Below is a small trained network, with its code and all its weights. Each question gives an input and a target symbol and asks what happens when units are switched off, that is, made to give their printed mean instead of their output.

import numpy as np


def w(rows, s, z=0):
    codes = np.array(rows[::2]) - 128.0
    scale = np.full(codes.shape[1], s)
    scale[-1] = z or s
    return codes * scale


def norm(h):
    return h / np.sqrt((h * h).mean(-1, keepdims=True) + 1e-5)


def softmax(a):
    e = np.exp(a - a.max(-1, keepdims=True))
    return e / e.sum(-1, keepdims=True)


def log_softmax(a):
    a = a - a.max(-1, keepdims=True)
    return a - np.log(np.exp(a).sum(-1, keepdims=True))


def net(x, mask):
    ids = ['ΛΠΨΩαβγδεηθ'.index(c) for c in x.split()]
    T = len(ids)
    res = E[ids] + P[:T]
    u = 0
    for l in range(3):
        r = norm(res)
        for j in range(2):
            rows = slice(2 * j, 2 * j + 2)
            q, k, v = (r @ M[l][rows].T for M in (Q, K, V))
            z = softmax(np.where(np.tri(T) > 0, q @ k.T / 2**0.5, -1e9)) @ v
            o = O[l][rows]
            res = res + np.where(mask[u + j], z, o[:, -1]) @ o[:, :-1]
        u += 2
    return log_softmax(norm(res)[-1] @ U[:, :-1].T + U[:, -1])


Q, K, V, O = {}, {}, {}, {}
E = w([
[164,116,143,106,144,139,142,131],'Λ',
[98,228,101,90,103,162,172,77],'Π',
[134,128,156,31,204,90,145,158],'Ψ',
[131,134,86,154,175,129,121,131],'Ω',
[3,106,155,98,82,121,106,177],'α',
[121,126,133,162,164,130,159,113],'β',
[139,122,117,135,133,167,123,114],'γ',
[148,107,153,141,104,175,134,130],'δ',
[177,212,150,118,76,70,189,170],'ε',
[148,110,101,152,120,114,141,123],'η',
[118,114,122,157,125,145,90,143],'θ',
],0.0069)
P = w([
[135,118,52,86,135,207,212,254],'0',
[117,129,137,129,107,111,148,108],'1',
[156,135,132,121,146,139,83,123],'2',
[114,138,67,158,167,107,171,173],'3',
[106,126,147,132,117,115,137,97],'4',
[153,133,130,111,145,144,85,123],'5',
[99,116,68,190,171,103,156,189],'6',
],0.0095)
Q[0] = w([
[65,144,145,146,94,82,220,30],'0.h0',
[131,87,133,132,90,125,80,68],'0.h0',
[108,149,249,94,122,190,157,108],'0.h1',
[106,92,153,160,79,147,128,171],'0.h1',
],0.02)
K[0] = w([
[66,132,231,122,163,65,41,1],'0.h0',
[68,112,94,151,103,134,177,92],'0.h0',
[56,160,237,123,76,34,66,18],'0.h1',
[53,67,160,193,51,131,139,156],'0.h1',
],0.014)
V[0] = w([
[200,90,127,188,13,50,161,63],'0.h0',
[139,65,30,48,83,132,155,80],'0.h0',
[165,182,211,182,119,140,43,147],'0.h1',
[192,163,134,172,214,192,86,253],'0.h1',
],0.0035)
O[0] = w([
[167,98,141,126,97,56,147,2,58],'0.h0',
[68,143,185,137,148,168,150,119,171],'0.h0',
[198,106,134,150,70,117,106,63,34],'0.h1',
[91,110,227,117,135,219,204,137,253],'0.h1',
],0.0033,0.0037)
Q[1] = w([
[125,119,68,175,132,39,201,127],'1.h0',
[250,90,141,95,156,226,124,159],'1.h0',
[242,150,172,175,156,160,161,47],'1.h1',
[157,193,130,186,70,76,72,50],'1.h1',
],0.016)
K[1] = w([
[150,51,100,214,184,127,149,134],'1.h0',
[154,254,115,148,91,132,191,159],'1.h0',
[161,73,228,47,95,131,64,47],'1.h1',
[78,187,185,164,119,78,71,76],'1.h1',
],0.017)
V[1] = w([
[134,248,116,105,108,167,123,87],'1.h0',
[89,103,79,92,146,179,113,66],'1.h0',
[159,117,140,104,125,129,115,150],'1.h1',
[141,82,108,140,142,115,119,154],'1.h1',
],0.011)
O[1] = w([
[115,106,36,62,154,138,160,21,4],'1.h0',
[229,4,92,115,138,116,177,155,106],'1.h0',
[146,174,108,137,117,113,125,171,118],'1.h1',
[146,120,80,108,143,151,144,182,202],'1.h1',
],0.0035,0.0019)
Q[2] = w([
[87,119,191,95,173,166,145,149],'2.h0',
[185,149,131,129,239,185,59,82],'2.h0',
[87,105,79,251,131,86,237,106],'2.h1',
[140,63,145,145,158,235,35,120],'2.h1',
],0.017)
K[2] = w([
[91,152,123,76,122,179,165,164],'2.h0',
[121,146,100,50,241,115,113,155],'2.h0',
[181,118,108,248,94,139,160,74],'2.h1',
[36,57,111,112,111,146,97,158],'2.h1',
],0.019)
V[2] = w([
[141,123,99,32,76,98,154,158],'2.h0',
[132,148,63,238,94,228,145,139],'2.h0',
[254,159,111,231,165,159,181,68],'2.h1',
[65,78,129,139,90,82,151,127],'2.h1',
],0.0076)
O[2] = w([
[105,104,113,62,130,166,115,149,182],'2.h0',
[102,134,57,133,61,52,198,115,254],'2.h0',
[100,186,105,145,123,252,120,229,159],'2.h1',
[128,125,97,115,149,105,158,178,209],'2.h1',
],0.0042,0.0038)
U = w([
[219,201,179,73,78,111,137,149,71],'Λ',
[164,77,22,110,169,186,119,48,108],'Π',
[168,108,195,73,201,176,61,129,190],'Ψ',
[116,182,105,224,227,119,122,142,84],'Ω',
[158,80,132,87,151,2,137,111,199],'α',
[112,93,226,177,121,147,219,64,4],'β',
[180,132,140,164,28,217,96,99,101],'γ',
[179,98,88,198,67,84,49,148,170],'δ',
[55,225,124,88,114,132,90,49,160],'ε',
[95,126,71,73,104,141,215,201,160],'η',
[25,95,160,133,93,126,44,165,137],'θ',
],0.0071,0.0021)

Each question gives the input, a string of symbols that net reads in full, and the target symbol t.
The units are the heads (2 rows each of Q, K, V and O). Each row of codes is followed by its name. A weight is (code - 128) times the scale printed after its matrix; where a second scale follows, it is the last column's (O and U).
mask holds one flag per head, layer by layer. A switched-off head (its flag False) gives its mean, the last column of its rows in O, instead of its output. The means were averaged over made-up inputs and are rounded, as every weight is.
A unit's drop is (log p(t) with every unit on - log p(t) with that unit switched off) / (log p(t) with every unit on - log p(t) with every unit switched off).
The circuit of an input: a set's keep is (log p(t) with only the set's units on - log p(t) with every unit switched off) / (log p(t) with every unit on - log p(t) with every unit switched off). Starting from all 6 units, units are removed one at a time, each time the one whose removal leaves the highest keep (on an exact tie, the one counted first), for as long as the keep stays at least 0.8.
units of the circuit, in order: the units of the circuit, biggest drop first
most important unit: the unit with the biggest drop
which heads matter: for each layer, one digit per head in row order, 1 if its drop is at least 0.15 and else 0, layers parted by /
drop of u: that unit's drop, to one decimal
input ε Ω Ω, target ε: which heads matter	00 / 10 / 01
input δ α Λ, target α: which heads matter	00 / 00 / 01
input η ε Ω, target ε: which heads matter	00 / 10 / 00
input Π θ θ, target Π: units of the circuit, in order	1.h0
input η η β γ η δ, target δ: which heads matter	01 / 00 / 00
input θ β η, target η: which heads matter	11 / 01 / 10
input β η η, target η: which heads matter	01 / 00 / 10
input α η ε γ γ, target Π: units of the circuit, in order	1.h0, 0.h1
input β θ δ ε Λ, target Ψ: which heads matter	01 / 00 / 11
input η η θ Ω Π β, target Π: which heads matter	00 / 10 / 00
input β Ω γ, target γ: which heads matter	01 / 00 / 11
input γ δ η Ω η γ, target γ: units of the circuit, in order	0.h1, 2.h0
input Ω γ Λ, target Λ: units of the circuit, in order	2.h0, 1.h1, 2.h1
input δ δ η θ Λ, target Ψ: which heads matter	01 / 00 / 10
input β γ Ψ θ β η, target Ψ: units of the circuit, in order	2.h0
input δ β β, target β: which heads matter	01 / 00 / 11
input η η Λ, target Λ: which heads matter	01 / 01 / 11
input β β θ η δ, target γ: units of the circuit, in order	0.h1, 2.h1, 0.h0, 2.h0
input θ Λ Π, target Π: drop of 1.h0	0.8
input η α γ, target α: drop of 2.h1	1.1
input Λ δ Π β δ Ω, target Π: drop of 0.h0	0.0
input Ψ Λ η, target Ψ: most important unit	2.h1
input η Ψ β, target Ψ: which heads matter	00 / 00 / 10
